Where the symbols take the items:
j54 lu j412
j54 tu j551
j54 li j912
j54 se j75
j54 te j351
j690 lu j738
j690 tu j630
j690 li j287
j690 se j354
j690 te j895
j778 lu j505
j778 tu j862
j778 li j677
j778 se j895
j778 te j927
j407 tu j786
j407 li j456
j407 se j259
j728 lu j38
j728 tu j135
j728 li j888
j728 se j502
j728 te j787
j642 lu j153
j642 tu j184
j642 li j720
j642 se j978
j642 te j815
j573 lu j351
j573 tu j54
j573 li j420
j573 se j412
j573 te j630
j900 lu j929
j900 tu j938
j900 li j224
j900 se j765
j900 te j562
j806 lu j167
j806 tu j228
j806 li j786
j806 se j787
j806 te j456
j630 lu j354
j630 tu j351
j630 li j824
j630 se j838
j630 te j738
j27 lu j642
j27 tu j967
j27 li j978
j27 se j184
j27 te j35
j184 lu j978
j184 tu j915
j184 li j27
j184 se j214
j184 te j153
j456 tu j167
j456 se j407
j862 lu j895
j862 tu j690
j862 li j245
j862 se j738
j862 te j505
j420 lu j388
j420 tu j912
j420 li j351
j420 se j573
j420 te j824
j883 lu j562
j883 tu j900
j883 li j135
j883 se j929
j883 te j888
j469 lu j967
j469 tu j927
j469 li j915
j469 se j70
j469 te j27
j338 lu j900
j338 tu j815
j338 li j765
j338 se j938
j338 te j883
j912 lu j573
j912 tu j676
j912 li j412
j912 se j54
j912 te j388
j245 lu j778
j245 tu j287
j245 li j895
j245 se j862
j245 te j819
j888 lu j228
j888 tu j562
j888 li j38
j888 se j728
j888 te j806
j819 lu j927
j819 tu j778
j819 li j148
j819 se j505
j819 te j469
j363 lu j806
j363 tu j888
j363 li j787
j363 se j228
j363 te j259
j786 lu j259
j786 tu j363
j786 li j167
j786 se j806
j75 lu j912
j75 tu j384
j75 li j54
j75 se j676
j75 te j420
j612 lu j234
j612 li j992
j612 se j730
j612 te j676
j676 lu j54
j676 tu j234
j676 li j75
j676 se j551
j676 te j573
j738 lu j245
j738 tu j354
j738 li j862
j738 se j287
j738 te j677
j214 lu j27
j214 tu j469
j214 li j184
j214 se j967
j214 te j720
j384 lu j676
j384 tu j612
j384 li j551
j384 se j234
j384 te j912
j992 lu j384
j992 tu j537
j992 li j234
j992 se j612
j992 te j75
j765 lu j224
j765 tu j952
j765 li j900
j765 se j338
j765 te j135
j337 lu j469
j337 tu j819
j337 li j70
j337 se j927
j337 te j214
j824 lu j690
j824 tu j388
j824 li j354
j824 se j630
j824 te j862
j354 lu j287
j354 tu j838
j354 li j690
j354 se j824
j354 te j245
j148 lu j337
j148 tu j677
j148 li j927
j148 se j819
j148 te j915
j895 lu j677
j895 tu j738
j895 li j778
j895 se j245
j895 te j148
j351 lu j838
j351 tu j412
j351 li j388
j351 se j420
j351 te j354
j153 lu j331
j153 tu j978
j153 li j35
j153 se j720
j153 te j938
j412 lu j420
j412 tu j75
j412 li j573
j412 se j912
j412 te j838
j167 lu j407
j167 tu j787
j167 li j259
j167 se j786
j38 lu j363
j38 tu j502
j38 li j228
j38 se j888
j38 te j786
j952 lu j338
j952 tu j35
j952 li j938
j952 se j815
j952 te j224
j388 lu j630
j388 tu j573
j388 li j838
j388 se j351
j388 te j690
j502 lu j888
j502 tu j883
j502 li j728
j502 se j562
j502 te j363
j815 lu j938
j815 tu j153
j815 li j952
j815 se j331
j815 te j900
j967 lu j184
j967 tu j70
j967 li j214
j967 se j915
j967 te j642
j505 lu j148
j505 tu j895
j505 li j819
j505 se j677
j505 te j70
j927 lu j70
j927 tu j505
j927 li j337
j927 se j148
j927 te j967
j720 lu j35
j720 tu j27
j720 li j153
j720 se j642
j720 te j952
j35 lu j815
j35 tu j642
j35 li j331
j35 se j153
j35 te j338
j677 lu j819
j677 tu j245
j677 li j505
j677 se j778
j677 te j337
j838 lu j824
j838 tu j420
j838 li j630
j838 se j388
j838 te j287
j978 lu j720
j978 tu j214
j978 li j642
j978 se j27
j978 te j331
j551 lu j75
j551 tu j992
j551 li j676
j551 se j384
j551 te j412
j938 lu j765
j938 tu j331
j938 li j338
j938 se j952
j938 te j929
j228 lu j787
j228 tu j728
j228 li j363
j228 se j38
j228 te j167
j70 lu j915
j70 tu j148
j70 li j469
j70 se j337
j70 te j184
j915 lu j214
j915 tu j337
j915 li j967
j915 se j469
j915 te j978
j537 lu j612
j537 li j730
j537 te j384
j787 lu j786
j787 tu j38
j787 li j806
j787 se j363
j787 te j407
j224 lu j883
j224 tu j338
j224 li j929
j224 se j900
j224 te j502
j287 lu j862
j287 tu j824
j287 li j738
j287 se j690
j287 te j778
j234 lu j551
j234 tu j730
j234 li j384
j234 se j992
j234 te j54
j730 lu j992
j730 li j612
j730 se j537
j730 te j551
j562 lu j728
j562 tu j929
j562 li j502
j562 se j135
j562 te j228
j259 lu j456
j259 tu j806
j259 li j407
j259 se j167
j135 lu j502
j135 tu j224
j135 li j562
j135 se j883
j135 te j38
j929 lu j135
j929 tu j765
j929 li j883
j929 se j224
j929 te j728
j331 lu j952
j331 tu j720
j331 li j815
j331 se j35
j331 te j765

The rows follow the links: the fewer symbols apart two items are, the more alike their rows tend to be.

Each row is also shifted at random along 3 hidden directions that mean nothing.

Some items, each with a row of numbers:
j862 [ 70 -39  -5  27  12 -41  29  -9  11   4 -24 -17  -6 -17  46  30  11  33   1  56  37 -21  -8  62  34 -79  -9  11 -16   0  -2  34 -27  -7 -52  34]
j354 [ 53 -34  14  17 -12 -26  20   3  12  21 -33   0  -8 -35  34   0  29  22   0  50  33   7 -25  -8  15  19  -6   0  -8  -1   5  35 -19   0  20   7]
j35 [-16  16 -35  11  27   6  -7  21  18 -24  28 -69 -34  57 -33 -16 -54 -18  -5   1 -22 -28   9 -36   7   1 -30  24 -18 -19   9 -24   5  25   4  21]
j153 [ 43  15 -28   7  22   8  -9  23  17 -23  26 -36 -34  54 -33  -7 -47 -16   5   4 -18  -9   5 -18   1   1 -30  20  -3 -11   4 -19   8  27   1   4]
j888 [-61  37  -3 -34  -2  38 -33  -1 -12 -16  32  87   9  31 -33  17 -22 -19  14 -56 -34  42  19  47 -39  -9  11 -13  47  19 -10 -21  28   3 -25 -51]
j765 [-40  30 -23 -15  18  25 -20   5   1 -31  36  38 -13  55 -30  24 -45 -16  12 -30 -29  12  20  53 -18 -47 -12   6  26  11  -8 -24  17  13 -47 -22]
j927 [-36 -26 -16  16  14 -19   7  22  31  -7  -5  29 -44  29  11  24 -19  19  13  63  22  24 -16  49   1 -25 -38  18  17   3   2  31 -12  31 -22 -13]
j420 [ -2 -30  19  14 -15 -23  22  -9   1  25 -33 -13  11 -47  33  -9  40  20  -5  36  34  -6 -19 -16  18  17   6  -6 -16  -2   2  28 -16 -13  21  16]
j338 [ 31  29 -22 -13  17  25 -22   8   0 -29  31  35 -12  50 -33  15 -41 -15   8 -29 -30  12  21  42 -20 -30 -11   4  27   8  -8 -21  17  16 -36 -20]
j502 [ 43  38  -7 -25   2  34 -29   1 -12 -16  28  31  10  28 -35  -1 -25 -25   2 -54 -36  15  19   6 -26   4   6  -7  23   7  -5 -30  23   1  -8 -26]
j738 [-78 -38   3  23  -1 -31  19  12  21  14 -26 -21 -22 -17  26  -5  16  22   0  64  36   0 -30 -17  20  18 -22  11 -14 -10   7  33 -22  12  22  14]
j915 [-40 -10 -28  29  22 -16   5  34  36  -7   4 -85 -50  41 -18 -26 -41  -4  -2  50   5 -21 -18 -64  20  39 -47  33 -26 -22  15  -1  -8  39  41  23]
j551 [-52 -25  23   4 -10 -20  21 -27 -13  16 -29   5  29 -52  43  13  43  22  -4  10  23 -12  -7  29  18 -37  27 -14 -11   6  -5  23 -16 -30 -20  18]
j895 [-78 -38  -7  24  12 -33  21   9  24   3 -16  14 -28   2  31  25   1  29  10  68  32   8 -19  54  18 -43 -23  14   1   1   1  37 -23  12 -27   6]
j234 [ 44 -19  27  -1 -22 -13  16 -19 -16  26 -30 -15  34 -61  33 -13  51  11 -12   1  19 -13  -9 -30  12  21  29 -16 -20  -1   1  14 -11 -30  26  14]
j676 [-96 -23  24   9 -20 -17  16  -7  -4  27 -31 -30  17 -53  25 -26  44  10 -13  17  22 -10 -18 -56  12  50  15 -10 -24  -8   5  15 -10 -16  47  17]
j992 [-69 -14  29  -8 -20 -10  11 -23 -14  21 -24  46  31 -51  36  15  47  21   3  -2  20  13  -7  34   0 -18  27 -18   7  16  -8  21  -8 -26 -14  -6]
j815 [-44  20 -31   8  28  10 -10  16  12 -27  29 -50 -26  59 -34  -6 -51 -18   0 -10 -22 -21  14 -16   3 -14 -27  21 -10 -12   3 -29  11  20 -12  13]
j412 [ -6 -30  20  10 -14 -24  20 -18  -5  20 -32   8  19 -50  42  11  42  26  -3  25  31  -7 -13  22  17 -19  17  -9 -13   3  -5  28 -17 -21 -11  16]
j384 [ 52 -19  31  -1 -23 -12  14 -19 -14  26 -31  17  31 -61  34  -5  50  15  -7   2  22   3  -9  -9   7  16  30 -18  -8   4  -1  19  -8 -26  15   4]
j929 [-62  32 -19 -11  15  27 -21   9  -2 -21  35 -13  -9  44 -40  -7 -41 -26   0 -37 -34  -6  18 -14 -13   2  -8   6   6  -2   0 -33  20  11  -3  -7]
j720 [ 54  11 -33  10  30   1  -3  12  12 -28  27 -36 -28  56 -20  12 -49  -7   4   6 -15 -21  14  23  11 -51 -28  20  -6  -9   1 -17   0  18 -39  15]
j351 [-85 -32  23   4 -20 -20  14  -3   8  25 -32  58   1 -38  35   9  38  27  10  40  35  36 -25  23  -1  18   3 -10  18  12  -1  43 -13  -2  14 -19]
j819 [ 32 -26  -8  17   5 -21   8  21  31   2 -13  21 -38  14  12  12  -7  19  11  61  26  26 -22  22   6   3 -31  16  13   0   6  34 -14  27  -1  -9]
j259 [ 20  34   9 -32  -5  33 -22 -20 -32 -10  23  71  34   0 -16  20   0 -13   7 -68 -29  21  27  53 -28 -32  32 -22  30  20 -14 -25  21 -19 -36 -31]
j612 [  9 -13  27  -1 -22  -8  13 -19 -16  26 -28 -12  36 -60  24 -16  46  11 -12  -7  15 -11  -7 -34   8  30  30 -18 -14  -1   1  10  -8 -29  30  16]
j287 [-30 -34  11  18 -10 -26  16  12  21  20 -28  13 -21 -20  25  -4  24  21   4  60  36  23 -32 -13   8  37 -15   3   1  -2   6  37 -20  14  32  -6]
j167 [ 62  35  -1 -16  -2  22 -11 -12 -28  -5  17 -58  32  -5 -25 -29  -5 -32 -19 -64 -33 -36  23 -62  -3  22  26  -8 -23  -8   0 -44  15 -21  20  17]

In each set, the symbols that take the first to the second take the third to the fourth, perhaps in another order. Give the fourth.
Answer with the item's name.
A [  6 -34   6  18  -7 -23  15  16  26  14 -25  20 -28 -10  20   1  14  22  10  61  32  26 -28   3   3  31 -23   7   5  -1   8  38 -16  22  24 -10]
B [ 48 -37  12  14  -6 -28  19  -4  12  13 -29  32  -7 -28  40  19  28  31   4  51  36  16 -19  46  10 -22  -6   0   4   9  -1  41 -19  -3 -17  -3]
C [ 21 -36  -2  20   6 -30  18   7  24   2 -16  19 -26   0  29  25   3  29  14  59  34  13 -19  48  14 -31 -22  11   5   4   1  39 -22  14 -25   1]
D j738

A [-20 -30  -9  23   5 -26  12  22  31   3 -13  -1 -39  11  15   5  -6  17   8  66  27  14 -25   9  11   4 -35  17   2  -5   7  29 -16  27   4   3]
B [  9 -21 -19  24  13 -18   7  26  31  -4  -3 -18 -43  29   4   2 -21  10   6  58  18   3 -17  -3  11   5 -40  23  -1 -11   5  18 -13  34   8   4]
C [-63  -1 -33  18  29  -5  -3  25  26 -26  19 -35 -44  58 -20   4 -49  -1   7  31  -6 -10   1   7   9 -25 -44  25  -4  -9   6  -5  -4  31 -16  10]
D j153

A [117 -24 -11  17  10 -20   6  16  27  -3  -6  22 -37  20  11  17 -12  18  14  53  23  17 -17  39   7 -21 -30  18  11  -1   4  27 -13  22 -16  -6]
B [ 31 -18 -16  18  12 -16   5  23  31  -7  -2   8 -43  29   6  13 -19  11  11  57  20  18 -18  24   6  -5 -38  18  12  -1   4  24 -11  32  -5  -4]
C [ 31 -35  11  22  -6 -33  26  -5   8  18 -32 -42  -2 -37  38  -5  28  22  -7  51  37 -23 -18 -21  27   2  -2   4 -29 -11   5  28 -24  -7  13  31]
D j354

A [ 70   1 -29  13  27  -5  -2  20  21 -23  20 -31 -35  51 -17   5 -43  -3   8  23  -5 -12   2  12   7 -27 -33  23  -2  -8   4  -6  -3  26 -21   9]
B [ 42   9 -37  12  38  -5   0   4   8 -36  29 -51 -21  55 -16  21 -54  -4   3  -2 -15 -41  23  46  17 -90 -26  23 -16  -7  -1 -20   0   7 -67  31]
C [ 38 -33  16  13 -10 -27  20  -6   7  18 -32   9   2 -38  40   8  33  27   1  46  34   2 -21  19  15  -8   3  -4  -7   1   2  35 -22  -8  -1  10]
D j287

A [ -3 -27  26   5 -20 -19  17 -13  -1  23 -32  23  15 -48  38   5  45  24  -1  27  29   8 -17   7   9  10  15 -13  -3   7  -2  30 -15 -15  12   0]
B [  4 -39   9  22   0 -34  24  -3   9  17 -29 -19  -5 -31  39   6  25  26  -1  53  37 -12 -19   9  26 -19  -6   5 -18  -3   3  31 -25  -7  -6  25]
C [-54  28 -27  -3  26  16 -15   3  -4 -29  34 -42  -8  47 -34   0 -45 -24  -2 -36 -32 -27  25  -2   0 -31  -6  13  -9  -7   0 -36  12   5 -25  12]
D j38

A [ 27 -37   9  15  -3 -29  18  -2  13  14 -27  28 -11 -22  40  22  23  28  11  57  37  11 -20  46  10 -24  -9   4   4   6   0  41 -21   2 -14   0]
B [-19 -34  -5  26  10 -31  23  10  23   6 -21 -20 -27  -4  28   7   3  23   4  64  31  -5 -21  13  22 -19 -26  14 -14  -6   3  31 -25  15  -8  20]
C [-25  20 -29   3  21  13 -16  18  13 -24  30 -20 -30  59 -36  -1 -50 -15   4  -7 -22  -3  10  -2  -6 -10 -29  18   5  -7   2 -23  11  24 -10  -4]
D j338

A [ -2 -15 -26  22  22 -18   7  21  28 -13   6 -16 -41  38   0  13 -33   9  10  50  10  -3  -8  26  14 -31 -39  26  -1  -3   4  13 -11  28 -25   6]
B [ 40 -26  -2  11  -6 -16   4  29  33  10 -13  32 -45  12   3  -3  -2  12  14  63  25  41 -31  -8  -6  52 -35  14  17  -1  10  33 -11  36  35 -25]
C [-90 -34  -8  22   6 -28  14  19  32   4 -15  11 -38  11  20  13  -6  21  11  68  29  18 -25  21   9  -2 -34  17   6  -3   5  35 -18  25  -1  -3]
D j738

A [-85 -26  24  12 -28 -19  13  12  16  34 -35  -7 -10 -41  20 -32  39  11  -5  43  30  18 -36 -73   6  95  -3  -4  -8  -7  12  32 -13   8  78  -5]
B [ 46 -37   9  15  -8 -28  19   2  15  15 -29  16 -14 -25  36  13  26  28   5  56  34  12 -21  24  13  -7 -10   3  -1   2   2  38 -21   3  -3   3]
C [-30 -18 -17  19  15 -16   5  22  34 -10   1   4 -45  37   2  13 -28  11  13  56  14  16 -14  26   6 -12 -41  23   7  -3   6  19 -11  35 -11  -3]
D j978

A [-12 -33  -1  24   0 -26  16  20  31  12 -21 -21 -37   3  17 -10   1  17   2  65  30   5 -29 -26  15  33 -30  14 -10  -7  12  30 -17  24  31   7]
B [-70 -37  -2  29   0 -35  24   7  21  14 -27 -34 -20 -13  30  -3  13  22  -2  63  35 -13 -24  -9  25  -1 -20  12 -20  -8   8  33 -23   8  10  24]
C [ 59  37 -14 -18   3  31 -24  14   2 -15  28  12 -12  44 -47 -14 -32 -26   1 -36 -32  17  13 -28 -24  39 -10   4  17   1   0 -29  19  19  23 -25]
D j952

A [-38 -38   5  22  -2 -29  21  12  21  14 -25  -4 -19 -16  32   2  17  24   3  61  34   6 -26   4  18   7 -16  11  -8  -2   4  38 -21  12  12   7]
B [-11 -31  -3  26   3 -27  18  19  27  10 -20 -22 -35   0  18  -6   5  19   4  66  31   6 -28 -20  15  29 -31  14  -9  -8   9  29 -17  25  26   7]
C [-54 -33  14  18 -13 -29  21  -2  10  21 -32  -6  -3 -37  33  -2  30  23  -3  46  34   5 -24 -10  15  19  -3  -1  -9  -1   3  34 -20  -3  18   9]
D j690

A [  3 -37  15  15  -7 -27  21  -8   7  18 -30  18   1 -35  43  17  31  29   2  45  32   5 -20  32  15 -21  -2  -2  -2   5  -2  37 -21  -8 -12   9]
B [-36 -38  -5  29   6 -34  23  10  24   7 -26 -39 -25  -7  28  -1   6  21   0  67  34 -14 -21  -6  26  -3 -25  15 -21 -10   8  30 -25  10   7  22]
C [ 96  -4 -24  16  20  -6   0  18  25 -16  13 -11 -39  43  -9  13 -35   1  11  31   0   2  -4  22   6 -24 -38  22   5  -4   2   4  -4  28 -19   0]
D j35

A [ 30 -11 -25  17  22 -13   3  19  29 -14   8  -1 -45  43  -1  19 -34  10  12  45  10   3  -9  37   8 -36 -36  22   8  -1   2  12  -9  30 -27   0]
B [ 49  16 -20  -9   8  16 -21  28  22 -17  25  51 -40  55 -33   8 -39 -10  17   6 -16  41  -3  17 -27  21 -33   8  40   8   3  -2  14  38   6 -41]
C [-31  -2 -30  16  27  -7  -1  22  26 -23  17  -7 -41  55 -11  17 -45   3  14  34  -1   2   1  34   7 -38 -38  26   8  -1   2   4  -2  32 -30   0]
D j331

A [ 94  30 -19 -16  13  24 -21   4  -2 -26  34  44  -8  46 -27  23 -38 -14  11 -32 -29  16  22  55 -20 -44  -6   2  31  11  -8 -22  19   9 -44 -24]
B [-25  30 -16 -15  21  21 -15 -15 -18 -29  33   1  18  29 -20  22 -32 -15  -2 -56 -34 -22  33  51  -7 -76  13  -1   4   6 -11 -37  15 -13 -64   7]
C [ -4  30 -23  -4  29  15  -8 -13 -18 -31  34 -56  14  33 -24   5 -38 -20  -7 -49 -34 -48  35  12   7 -65   5   7 -19  -7  -7 -43  11 -16 -47  32]
D j786

A [ 13 -19  30   2 -25 -12  13  -9  -9  31 -31 -16  23 -58  29 -26  50  11 -13   8  21  -5 -17 -57   9  60  23 -15 -20  -8   6  17 -10 -18  53   8]
B [-96 -28  23   9 -15 -20  20  -9  -2  23 -32  -1  12 -48  33  -5  37  18  -4  27  28   2 -16 -12  13  16  11  -9 -13   2   0  27 -16 -14  20   7]
C [ 36  -1 -36  21  40 -11   5  13  18 -29  22 -62 -30  52 -12  11 -49  -2   1  18  -6 -38  11  22  20 -66 -34  31 -18 -13   4 -13  -4  18 -44  32]
D j35

A [117  -4 -13   2   6   1  -9  27  26  -9   9  60 -41  43 -11  19 -28   6  20  35   4  47 -12  40 -16   1 -37  12  35  10   3  22   0  37  -5 -38]
B [ 82   0 -23  13  17  -1  -8  30  24 -13  14 -24 -40  47 -22  -6 -38  -8   5  30  -3   5  -5 -18   0  21 -36  22   2 -10   8   0   1  34  14  -4]
C [ 21  24 -29   6  26  12 -12  14   5 -27  33 -53 -18  52 -36 -10 -50 -21  -2 -16 -28 -26  17 -18   2 -15 -20  20 -11 -13   5 -34  10  16 -11  16]
D j338

A [ 40   0 -29  18  25  -8  -2  22  26 -18  17 -33 -40  48 -15   4 -41  -2   8  29   0  -8  -3   1   9 -14 -38  26  -3  -8   6  -3  -3  29 -12  10]
B [ 79   8 -32  10  31   0  -4  13  13 -28  22 -49 -29  52 -22   5 -50 -10   0   5 -14 -26  11   7   9 -36 -29  24 -13 -11   2 -18   1  17 -27  23]
C [-76 -29  23   4 -10 -21  19 -22  -7  20 -29  20  21 -49  45  17  39  26   0  24  28  -1  -9  39  13 -31  16 -12  -6   6  -6  27 -19 -24 -21   8]
D j420

A [103  15 -30   7  27   7  -8  13  13 -25  28 -32 -26  51 -23   3 -48 -11   5  -2 -17 -16  12   9   6 -33 -25  19  -5  -7   2 -20   3  18 -27  10]
B [-66   9 -33  12  32   1  -7  21  21 -26  27 -40 -39  62 -28   3 -56 -11   6  14 -15 -15   7   2   5 -25 -37  25  -7 -11   4 -15   4  28 -18  10]
C [ -5 -23  24   9 -19 -17  18 -14  -6  24 -32 -15  23 -56  35  -8  47  17 -11  17  23 -10 -14 -22  16  16  22 -12 -20  -1   2  20 -16 -22  20  17]
D j676

A [-27 -35  13  18  -8 -30  22  -3  13  18 -30  16  -5 -33  37  11  27  27   4  49  37  10 -22  22  15 -10  -4   2  -2   3   2  37 -22  -1  -4   5]
B [-51 -40   8  22  -3 -32  23   2  18  13 -27   9 -12 -24  39  14  22  27   4  56  37   6 -22  27  18 -17 -10   4  -5   0   2  36 -22   4  -8   7]
C [-29  28 -25  -6  19  20 -14  16   8 -25  32 -21 -21  54 -40  -8 -44 -24   3 -20 -30  -3  16 -13 -11   5 -19  14   5  -5   4 -29  14  23   1  -8]
D j765

A [ 72  41  -8 -22   1  36 -25   7 -10 -13  28   6   4  26 -43 -17 -25 -29  -1 -52 -37   6  17 -30 -22  31   7  -5  13   2  -1 -35  24   5  18 -20]
B [ 47  40  10 -33 -19  40 -29   1 -17  -1  20  50  18   9 -39 -16  -5 -30   1 -66 -33  32  13 -28 -38  59  22 -18  27   9  -1 -30  29  -3  31 -42]
C [-28 -24  -9  12   5 -16   5  21  31  -1  -8  54 -44  24  12  23 -11  19  19  63  25  41 -23  50  -4  -8 -39  14  30   8   1  37 -12  36 -10 -27]
D j214

